Here is a tiny trained network, its code and every weight. The questions are about switching its units off for an input and a class, where a switched-off unit gives its printed mean instead of its output.

import numpy as np


def w(rows, s, z=0):
    codes = np.array(rows[::2]) - 128.0
    scale = np.full(codes.shape[1], s)
    scale[-1] = z or s
    return codes * scale


def f(y):
    return np.maximum(y, 0)


def log_softmax(a):
    a = a - a.max(-1, keepdims=True)
    return a - np.log(np.exp(a).sum(-1, keepdims=True))


def net(x, mask):
    res = np.array(x, float).reshape(1, 4) / 4 @ E
    y = f(res @ A[0][:, :-1].T + A[0][:, -1])
    res = res + np.where(mask, y, B[0][:, -1]) @ B[0][:, :-1]
    return log_softmax(res[-1] @ U[:, :-1].T + U[:, -1])


A, B = {}, {}
E = w([
[104,69,79,39,125,97,49,141,164,142],'x0',
[109,98,147,195,163,130,120,68,236,1],'x1',
[80,136,98,36,165,213,204,130,134,93],'x2',
[209,163,71,69,201,47,167,48,121,162],'x3',
],0.013)
A[0] = w([
[79,122,132,117,158,205,151,171,143,130,127],'N0',
[109,202,185,186,86,158,187,86,137,113,121],'N1',
[201,146,205,163,86,141,212,120,112,103,41],'N2',
[129,223,184,200,136,129,169,135,110,110,104],'N3',
[110,89,205,194,156,148,121,99,205,10,71],'N4',
[34,89,216,170,42,197,92,194,168,114,57],'N5',
[19,137,97,46,119,198,205,100,158,92,55],'N6',
[85,119,137,220,55,85,80,130,158,165,85],'N7',
[146,163,189,90,68,162,155,223,56,214,65],'N8',
[39,5,122,95,113,69,110,123,180,145,81],'N9',
[184,136,96,108,153,76,146,30,156,73,86],'N10',
[115,79,50,55,74,108,2,121,180,115,101],'N11',
[223,101,153,210,84,27,28,142,140,157,55],'N12',
[77,112,171,120,48,148,131,174,151,121,4],'N13',
],0.0091,0.0044)
B[0] = w([
[97,125,42,125,113,184,201,121,111,104,172],'N0',
[94,200,187,151,173,171,77,146,73,106,194],'N1',
[101,203,147,54,142,189,104,63,20,113,179],'N2',
[133,228,157,144,152,180,99,131,130,86,192],'N3',
[106,21,152,174,51,43,36,104,143,156,250],'N4',
[249,137,21,164,139,182,103,12,238,226,226],'N5',
[88,97,95,117,42,127,179,97,90,33,207],'N6',
[105,126,92,87,47,150,222,179,149,45,194],'N7',
[74,30,138,146,77,32,17,95,128,166,213],'N8',
[118,173,169,104,111,243,35,127,69,104,189],'N9',
[123,107,88,137,164,92,135,5,160,185,211],'N10',
[138,250,159,68,156,183,44,129,71,77,217],'N11',
[118,148,67,117,25,126,183,160,195,1,231],'N12',
[174,207,90,143,81,138,159,43,89,162,167],'N13',
],0.0079,0.019)
U = w([
[142,194,181,132,135,174,63,144,98,101,98],'0',
[248,140,58,145,135,108,150,89,148,179,123],'1',
[99,48,148,164,99,80,53,135,123,134,120],'2',
[115,117,82,137,78,140,210,168,133,65,123],'3',
[132,128,106,166,145,138,92,161,118,112,254],'4',
[147,76,112,174,138,107,149,199,153,138,100],'5',
],0.013)

Each question gives the input, the list of numbers given to net, and the class t.
The units are the neurons (one row each of A and B). Each row of codes is followed by its name. A weight is (code - 128) times the scale printed after its matrix; where a second scale follows, it is the last column's (A, B and U).
mask holds one flag per neuron, in row order. A switched-off neuron (its flag False) gives its mean, the last column of its row in B, instead of its output. The means were averaged over made-up inputs and are rounded, as every weight is.
A unit's drop is (log p(t) with every unit on - log p(t) with that unit switched off) / (log p(t) with every unit on - log p(t) with every unit switched off).
most important unit: the unit with the biggest drop
k most important neurons: the k neurons with the biggest drops, biggest first
drop of u: that unit's drop, to one decimal
input [-3,4,-1,-7], class 1: most important neuron => (N5)
input [0,6,-8,5], class 3: 3 most important neurons => (N12; N5; N8)
input [-4,5,-6,1], class 3: 3 most important neurons => (N12; N8; N7)
input [4,8,8,3], class 2: 4 most important neurons => (N4; N12; N7; N10)
input [3,-2,7,5], class 3: 2 most important neurons => (N5; N6)
input [8,-3,-1,8], class 0: 3 most important neurons => (N11; N5; N9)
input [0,-8,0,-7], class 2: 4 most important neurons => (N8; N10; N3; N12)
input [-4,-2,2,-5], class 1: 3 most important neurons => (N5; N11; N9)
input [8,5,6,1], class 0: 2 most important neurons => (N11; N9)
input [8,8,-6,-1], class 0: 3 most important neurons => (N11; N9; N8)
input [-7,5,-8,7], class 3: 3 most important neurons => (N12; N5; N11)
input [2,-8,-3,5], class 2: 2 most important neurons => (N8; N5)
input [-6,8,3,-7], class 2: drop of N11 => 0.3
input [0,-8,5,2], class 2: drop of N8 => 0.9
input [3,7,-8,6], class 3: most important unit => N12
input [3,4,-7,5], class 3: drop of N12 => 0.8
